Here is a tiny trained network, its code and every weight. The questions are about switching its units off for an input and a target symbol, where a switched-off unit gives its printed mean instead of its output.

import numpy as np


def w(rows, s, z=0):
    codes = np.array(rows[::2]) - 128.0
    scale = np.full(codes.shape[1], s)
    scale[-1] = z or s
    return codes * scale


def norm(h):
    return h / np.sqrt((h * h).mean(-1, keepdims=True) + 1e-5)


def f(y):
    return np.maximum(y, 0)


def softmax(a):
    e = np.exp(a - a.max(-1, keepdims=True))
    return e / e.sum(-1, keepdims=True)


def log_softmax(a):
    a = a - a.max(-1, keepdims=True)
    return a - np.log(np.exp(a).sum(-1, keepdims=True))


def net(x, mask):
    ids = ['γδεζηλμξπψω'.index(c) for c in x.split()]
    T = len(ids)
    res = E[ids] + P[:T]
    r = norm(res)
    for j in range(2):
        rows = slice(4 * j, 4 * j + 4)
        q, k, v = (r @ M[0][rows].T for M in (Q, K, V))
        z = softmax(np.where(np.tri(T) > 0, q @ k.T / 4**0.5, -1e9)) @ v
        o = O[0][rows]
        res = res + np.where(mask[j], z, o[:, -1]) @ o[:, :-1]
    y = f(norm(res) @ A[0][:, :-1].T + A[0][:, -1])
    res = res + np.where(mask[2:18], y, B[0][:, -1]) @ B[0][:, :-1]
    return log_softmax(norm(res)[-1] @ U[:, :-1].T + U[:, -1])


Q, K, V, O, A, B = {}, {}, {}, {}, {}, {}
E = w([
[26,121,67,84,112,105,139,165,122,104,113],'γ',
[125,82,94,75,142,125,117,153,239,140,90],'δ',
[218,133,168,77,166,143,126,98,198,172,180],'ε',
[127,133,230,166,95,108,97,142,132,152,169],'ζ',
[173,200,134,93,112,43,184,109,73,111,155],'η',
[119,174,211,130,138,112,78,94,166,145,154],'λ',
[129,141,91,179,184,89,153,128,97,154,172],'μ',
[72,138,128,142,110,96,152,218,251,161,114],'ξ',
[127,113,58,97,120,93,155,161,176,115,103],'π',
[159,83,171,79,90,148,136,94,126,133,186],'ψ',
[98,123,214,113,81,134,86,61,186,98,161],'ω',
],0.019)
P = w([
[126,122,35,132,99,206,78,106,100,255,110],'0',
[148,134,215,83,179,178,152,201,152,123,105],'1',
[153,105,175,106,155,126,112,230,175,85,226],'2',
[36,24,159,138,149,43,150,138,104,124,144],'3',
[144,193,184,152,161,232,209,214,177,70,139],'4',
[136,127,232,126,233,178,220,149,113,138,5],'5',
[86,119,141,128,137,149,157,199,143,54,193],'6',
[76,59,198,101,193,47,177,145,84,150,108],'7',
],0.0073)
Q[0] = w([
[142,109,191,115,140,168,123,136,128,128,176],'h1',
[154,116,151,168,156,118,142,87,97,98,154],'h1',
[110,102,191,108,144,169,136,138,172,155,152],'h1',
[179,130,165,118,126,182,71,71,120,142,179],'h1',
[36,107,151,73,139,91,125,159,115,158,124],'h2',
[189,113,254,113,185,176,82,121,114,172,126],'h2',
[151,162,109,143,135,156,186,176,208,100,79],'h2',
[170,113,188,106,122,116,103,157,237,114,254],'h2',
],0.023)
K[0] = w([
[133,116,111,172,105,170,100,121,115,170,137],'h1',
[129,158,131,150,152,150,127,98,105,136,160],'h1',
[117,94,92,164,104,167,93,131,146,172,112],'h1',
[146,153,145,101,105,178,73,93,136,180,158],'h1',
[125,140,149,112,131,162,139,139,121,128,34],'h2',
[101,112,110,119,93,78,92,70,107,250,116],'h2',
[133,109,96,102,103,79,74,167,181,94,194],'h2',
[171,208,71,152,50,200,72,124,129,177,133],'h2',
],0.025)
V[0] = w([
[155,198,159,189,133,71,105,64,194,204,146],'h1',
[77,231,52,127,144,85,137,159,214,127,77],'h1',
[26,119,150,128,189,100,125,43,143,106,102],'h1',
[152,145,34,90,145,124,158,87,48,181,145],'h1',
[120,222,78,135,250,82,165,124,145,195,186],'h2',
[171,117,88,40,48,112,188,91,164,54,99],'h2',
[74,179,147,50,180,133,58,26,152,96,123],'h2',
[110,41,99,149,199,206,154,137,198,142,181],'h2',
],0.015)
O[0] = w([
[129,145,148,149,203,144,79,88,20,172,144,253],'h1',
[223,83,49,113,157,40,55,132,118,143,132,111],'h1',
[197,188,158,48,101,68,150,134,113,86,115,68],'h1',
[192,169,82,224,111,161,156,86,188,54,119,107],'h1',
[229,101,214,79,110,98,41,128,137,88,44,152],'h2',
[95,128,156,164,49,186,159,172,2,178,151,51],'h2',
[173,139,46,88,87,177,87,230,135,76,176,125],'h2',
[112,65,125,47,165,173,190,70,101,42,89,135],'h2',
],0.0091,0.011)
A[0] = w([
[157,82,92,143,120,112,199,172,70,87,112,111],'n1',
[65,103,57,180,145,134,84,112,64,169,93,102],'n2',
[139,98,201,110,135,140,98,74,132,102,115,161],'n3',
[141,162,106,223,121,83,151,128,226,167,125,73],'n4',
[167,140,107,174,171,42,110,91,84,128,90,210],'n5',
[42,141,149,120,152,147,247,110,110,93,87,79],'n6',
[86,80,22,106,78,97,57,218,230,128,50,50],'n7',
[62,186,98,135,149,133,150,34,111,199,179,3],'n8',
[123,110,127,24,164,77,165,155,135,103,74,128],'n9',
[98,115,45,122,135,29,143,247,201,134,64,206],'n10',
[210,134,155,197,73,113,84,123,144,143,171,69],'n11',
[140,153,193,115,108,159,169,164,54,179,184,117],'n12',
[146,208,105,126,76,89,150,110,111,74,137,118],'n13',
[81,184,64,114,124,110,130,198,138,130,165,89],'n14',
[145,164,45,182,160,117,190,109,147,75,162,130],'n15',
[74,105,146,85,142,118,126,192,152,207,152,109],'n16',
],0.014,0.0035)
B[0] = w([
[96,208,112,143,152,57,86,150,107,127,105,208],'n1',
[178,123,97,92,145,154,134,115,176,143,98,187],'n2',
[104,163,107,154,158,143,155,127,106,199,123,236],'n3',
[157,67,70,86,138,96,118,117,42,110,193,201],'n4',
[120,119,142,97,68,170,168,159,137,87,185,251],'n5',
[189,118,86,103,145,158,106,175,185,118,209,225],'n6',
[149,82,72,89,144,161,150,179,188,166,3,214],'n7',
[103,131,121,146,186,20,173,177,122,151,80,255],'n8',
[89,127,143,224,97,113,121,165,128,81,126,227],'n9',
[132,71,112,146,135,176,102,171,79,88,43,241],'n10',
[102,158,55,162,123,115,129,98,173,157,141,195],'n11',
[96,116,165,76,84,119,129,63,110,97,84,223],'n12',
[127,81,90,120,171,150,137,134,134,181,112,169],'n13',
[184,142,105,145,173,160,193,61,97,127,127,169],'n14',
[104,103,241,122,86,141,69,112,145,168,112,210],'n15',
[137,152,116,91,80,117,117,120,165,122,77,234],'n16',
],0.02,0.0094)
U = w([
[151,67,71,73,87,165,85,168,189,129,26,121],'γ',
[80,162,144,218,100,91,134,185,56,35,76,179],'δ',
[154,118,144,196,172,228,107,72,48,184,104,51],'ε',
[128,167,149,133,206,46,146,127,188,199,120,74],'ζ',
[98,165,229,109,29,138,60,97,161,192,98,132],'η',
[173,186,134,73,158,135,11,168,136,79,179,77],'λ',
[201,129,185,160,114,94,123,20,201,41,93,156],'μ',
[150,3,180,119,116,84,111,93,85,107,181,116],'ξ',
[151,148,37,196,37,99,124,60,138,164,165,140],'π',
[115,114,191,158,72,196,197,175,194,110,183,248],'ψ',
[156,174,112,21,102,124,198,79,70,68,117,89],'ω',
],0.006,0.0012)

Each question gives the input, a string of symbols that net reads in full, and the target symbol t.
The units are the heads (4 rows each of Q, K, V and O) and the neurons (one row each of A and B). Each row of codes is followed by its name. A weight is (code - 128) times the scale printed after its matrix; where a second scale follows, it is the last column's (O, A, B and U).
mask holds one flag per unit, heads first, then neurons. A switched-off unit (its flag False) gives its mean, the last column of its rows in O or B, instead of its output. The means were averaged over made-up inputs and are rounded, as every weight is.
A unit's drop is (log p(t) with every unit on - log p(t) with that unit switched off) / (log p(t) with every unit on - log p(t) with every unit switched off).
The circuit of an input: a set's keep is (log p(t) with only the set's units on - log p(t) with every unit switched off) / (log p(t) with every unit on - log p(t) with every unit switched off). Starting from the 12 units with the biggest drops (on a tie, the unit counted first), units are removed one at a time, each time the one whose removal leaves the highest keep (on an exact tie, the one counted first), for as long as the keep stays at least 0.8.
circuit, biggest first: the units of the circuit, biggest drop first
most important unit: the unit with the biggest drop
top k neurons: the k neurons with the biggest drops, biggest first
heads that matter: for each layer, one digit per head in row order, 1 if its drop is at least 0.15 and else 0, layers parted by /
drop of u: that unit's drop, to one decimal
input ω ζ ψ γ ζ, target ω: most important unit : h2
input λ ζ ε, target λ: heads that matter : 11
input ζ η π λ μ ψ λ, target ζ: heads that matter : 11
input ψ π ζ ψ ζ π ω π, target δ: circuit, biggest first : (h1 h2 n1 n9)
input ζ ψ μ, target ξ: circuit, biggest first : (n4 n15 h2 n5)
input π ω λ ψ π ψ λ, target π: circuit, biggest first : (h1 h2 n11)
input ζ ζ ω δ μ, target ε: top 2 neurons : (n14 n15)
input λ ζ δ μ λ ζ, target λ: circuit, biggest first : (h2 h1)
input λ ζ μ λ γ γ μ, target η: circuit, biggest first : (n15 h1)
input μ ω γ μ η ζ, target μ: circuit, biggest first : (h2 h1)
input ω ζ ε λ, target ω: top 2 neurons : (n14 n12)
input ψ η η ψ λ ω, target ψ: heads that matter : 10
input ζ ζ ψ, target ζ: heads that matter : 11
input π ξ ζ ω η ε, target π: most important unit : h1
input ω ε η λ η δ π η, target λ: top 2 neurons : (n6 n1)
input η μ ε ζ δ μ μ, target λ: top 2 neurons : (n6 n1)
input π ψ μ, target ω: heads that matter : 01
input ξ ε μ λ ζ η ξ λ, target ξ: top 2 neurons : (n5 n8)
input δ ε ε ε λ, target δ: drop of n1 : 0.0
input ψ ψ η, target ζ: drop of n1 : 0.2
input λ μ μ η ψ ζ η, target ζ: drop of n5 : 0.2
input π ω π γ η μ ζ, target π: drop of h1 : 0.9
input ζ ζ ω μ ζ ε, target ζ: most important unit : h1
input ζ ξ δ δ ζ δ, target δ: top 2 neurons : (n9 n1)
